Below are the code and all the weights of a small trained network. Each question names an input and a target symbol and asks about switching units off, where a switched-off unit gives its printed mean instead of its output.

import numpy as np


def w(rows, s, z=0):
    codes = np.array(rows[::2]) - 128.0
    scale = np.full(codes.shape[1], s)
    scale[-1] = z or s
    return codes * scale


def softmax(a):
    e = np.exp(a - a.max(-1, keepdims=True))
    return e / e.sum(-1, keepdims=True)


def log_softmax(a):
    a = a - a.max(-1, keepdims=True)
    return a - np.log(np.exp(a).sum(-1, keepdims=True))


def net(x, mask):
    ids = ['αβγδεζηθλμξπτφψω'.index(c) for c in x.split()]
    T = len(ids)
    res = E[ids] + P[:T]
    u = 0
    for l in range(2):
        r = res
        for j in range(3):
            rows = slice(2 * j, 2 * j + 2)
            q, k, v = (r @ M[l][rows].T for M in (Q, K, V))
            z = softmax(np.where(np.tri(T) > 0, q @ k.T / 2**0.5, -1e9)) @ v
            o = O[l][rows]
            res = res + np.where(mask[u + j], z, o[:, -1]) @ o[:, :-1]
        u += 3
    return log_softmax(res[-1] @ U[:, :-1].T + U[:, -1])


Q, K, V, O = {}, {}, {}, {}
E = w([
[124,94,140,155],'α',
[129,117,146,119],'β',
[115,74,76,9],'γ',
[17,98,69,204],'δ',
[146,110,69,217],'ε',
[134,164,142,95],'ζ',
[165,34,101,100],'η',
[144,141,208,189],'θ',
[179,161,140,137],'λ',
[190,150,124,57],'μ',
[128,142,191,179],'ξ',
[94,149,159,90],'π',
[116,113,124,78],'τ',
[212,121,113,132],'φ',
[129,69,171,125],'ψ',
[74,106,116,97],'ω',
],0.014)
P = w([
[154,149,90,1],'0',
[152,185,127,145],'1',
[131,167,81,169],'2',
[103,105,80,104],'3',
[126,160,117,100],'4',
[126,166,130,132],'5',
[69,141,85,140],'6',
[129,146,140,92],'7',
[110,169,85,109],'8',
[125,185,64,149],'9',
],0.008)
Q[0] = w([
[50,2,15,83],'L0H0',
[207,188,200,190],'L0H0',
[217,139,123,140],'L0H1',
[158,189,209,207],'L0H1',
[197,126,68,149],'L0H2',
[169,191,68,60],'L0H2',
],0.0094)
K[0] = w([
[202,82,80,139],'L0H0',
[27,138,192,170],'L0H0',
[134,111,158,160],'L0H1',
[161,103,112,39],'L0H1',
[2,129,91,52],'L0H2',
[141,162,158,121],'L0H2',
],0.0099)
V[0] = w([
[182,116,133,50],'L0H0',
[28,99,94,98],'L0H0',
[82,87,119,170],'L0H1',
[174,85,90,51],'L0H1',
[237,210,254,123],'L0H2',
[121,220,147,28],'L0H2',
],0.0088)
O[0] = w([
[101,219,28,231,238],'L0H0',
[40,184,201,66,140],'L0H0',
[237,234,230,71,128],'L0H1',
[192,68,17,44,218],'L0H1',
[99,16,48,243,3],'L0H2',
[12,26,241,255,157],'L0H2',
],0.0054,0.0042)
Q[1] = w([
[159,254,163,193],'L1H0',
[123,114,145,58],'L1H0',
[215,62,66,110],'L1H1',
[174,193,125,171],'L1H1',
[166,137,206,105],'L1H2',
[27,113,68,197],'L1H2',
],0.0099)
K[1] = w([
[166,69,94,108],'L1H0',
[89,17,220,174],'L1H0',
[70,203,112,29],'L1H1',
[34,254,195,191],'L1H1',
[57,219,61,212],'L1H2',
[145,59,131,78],'L1H2',
],0.0082)
V[1] = w([
[179,130,132,84],'L1H0',
[180,200,205,30],'L1H0',
[167,253,155,209],'L1H1',
[11,207,173,106],'L1H1',
[192,95,229,25],'L1H2',
[147,213,199,201],'L1H2',
],0.0071)
O[1] = w([
[172,170,142,81,151],'L1H0',
[164,147,176,58,87],'L1H0',
[44,50,47,49,38],'L1H1',
[13,150,198,129,91],'L1H1',
[198,128,243,52,61],'L1H2',
[2,90,121,136,3],'L1H2',
],0.0067,0.0055)
U = w([
[147,135,218,74,172],'α',
[100,139,112,202,41],'β',
[198,208,165,148,65],'γ',
[60,221,88,93,250],'δ',
[165,128,124,116,72],'ε',
[75,98,122,223,64],'ζ',
[254,204,137,149,179],'η',
[60,83,67,169,193],'θ',
[83,27,40,151,48],'λ',
[89,105,52,185,3],'μ',
[69,70,92,174,41],'ξ',
[61,95,123,189,100],'π',
[93,206,150,191,102],'τ',
[163,83,44,137,192],'φ',
[170,124,117,153,93],'ψ',
[124,155,154,123,153],'ω',
],0.0059,0.004)

Each question gives the input, a string of symbols that net reads in full, and the target symbol t.
The units are the heads (2 rows each of Q, K, V and O). Each row of codes is followed by its name. A weight is (code - 128) times the scale printed after its matrix; where a second scale follows, it is the last column's (O and U).
mask holds one flag per head, layer by layer. A switched-off head (its flag False) gives its mean, the last column of its rows in O, instead of its output. The means were averaged over made-up inputs and are rounded, as every weight is.
A unit's drop is (log p(t) with every unit on - log p(t) with that unit switched off) / (log p(t) with every unit on - log p(t) with every unit switched off).
The circuit of an input: a set's keep is (log p(t) with only the set's units on - log p(t) with every unit switched off) / (log p(t) with every unit on - log p(t) with every unit switched off). Starting from all 6 units, units are removed one at a time, each time the one whose removal leaves the highest keep (on an exact tie, the one counted first), for as long as the keep stays at least 0.8.
units of the circuit, in order: the units of the circuit, biggest drop first
unit that matters most: the unit with the biggest drop
which heads matter: for each layer, one digit per head in row order, 1 if its drop is at least 0.15 and else 0, layers parted by /
drop when u is switched off: that unit's drop, to one decimal
input η φ ε η, target η: units of the circuit, in order : L1H1, L0H1
input η η η ξ, target η: units of the circuit, in order : L0H1, L1H1, L1H2
input η γ ω, target η: unit that matters most : L0H1
input η η η ψ, target η: units of the circuit, in order : L0H1, L1H1
input η η ε, target η: units of the circuit, in order : L0H1, L1H2
input η λ ψ, target η: units of the circuit, in order : L0H1, L1H1, L1H2
input δ ω π, target α: which heads matter : 101 / 101
input α η γ η η δ, target η: units of the circuit, in order : L1H2, L0H1, L1H1
input η φ τ, target η: units of the circuit, in order : L0H1, L1H2, L1H1
input η η η γ, target η: units of the circuit, in order : L0H1, L1H1
input η γ δ, target δ: units of the circuit, in order : L0H0, L1H1, L0H2
input φ ξ φ, target φ: units of the circuit, in order : L0H2, L1H1, L0H0
input η η η η φ η ξ η η, target η: units of the circuit, in order : L0H1, L1H1, L1H2
input η η γ μ τ, target η: units of the circuit, in order : L0H1, L1H1
input η η α, target η: units of the circuit, in order : L0H1, L1H2
input δ γ η ω δ δ φ η, target α: unit that matters most : L0H2
input η η ω, target η: which heads matter : 010 / 001
input δ θ γ η η μ, target α: drop when L1H2 is switched off : 0.3
input η η δ ω ω λ φ, target δ: drop when L1H1 is switched off : 0.4
input η δ ω, target δ: drop when L0H2 is switched off : 0.5
input η η ξ, target η: unit that matters most : L0H1
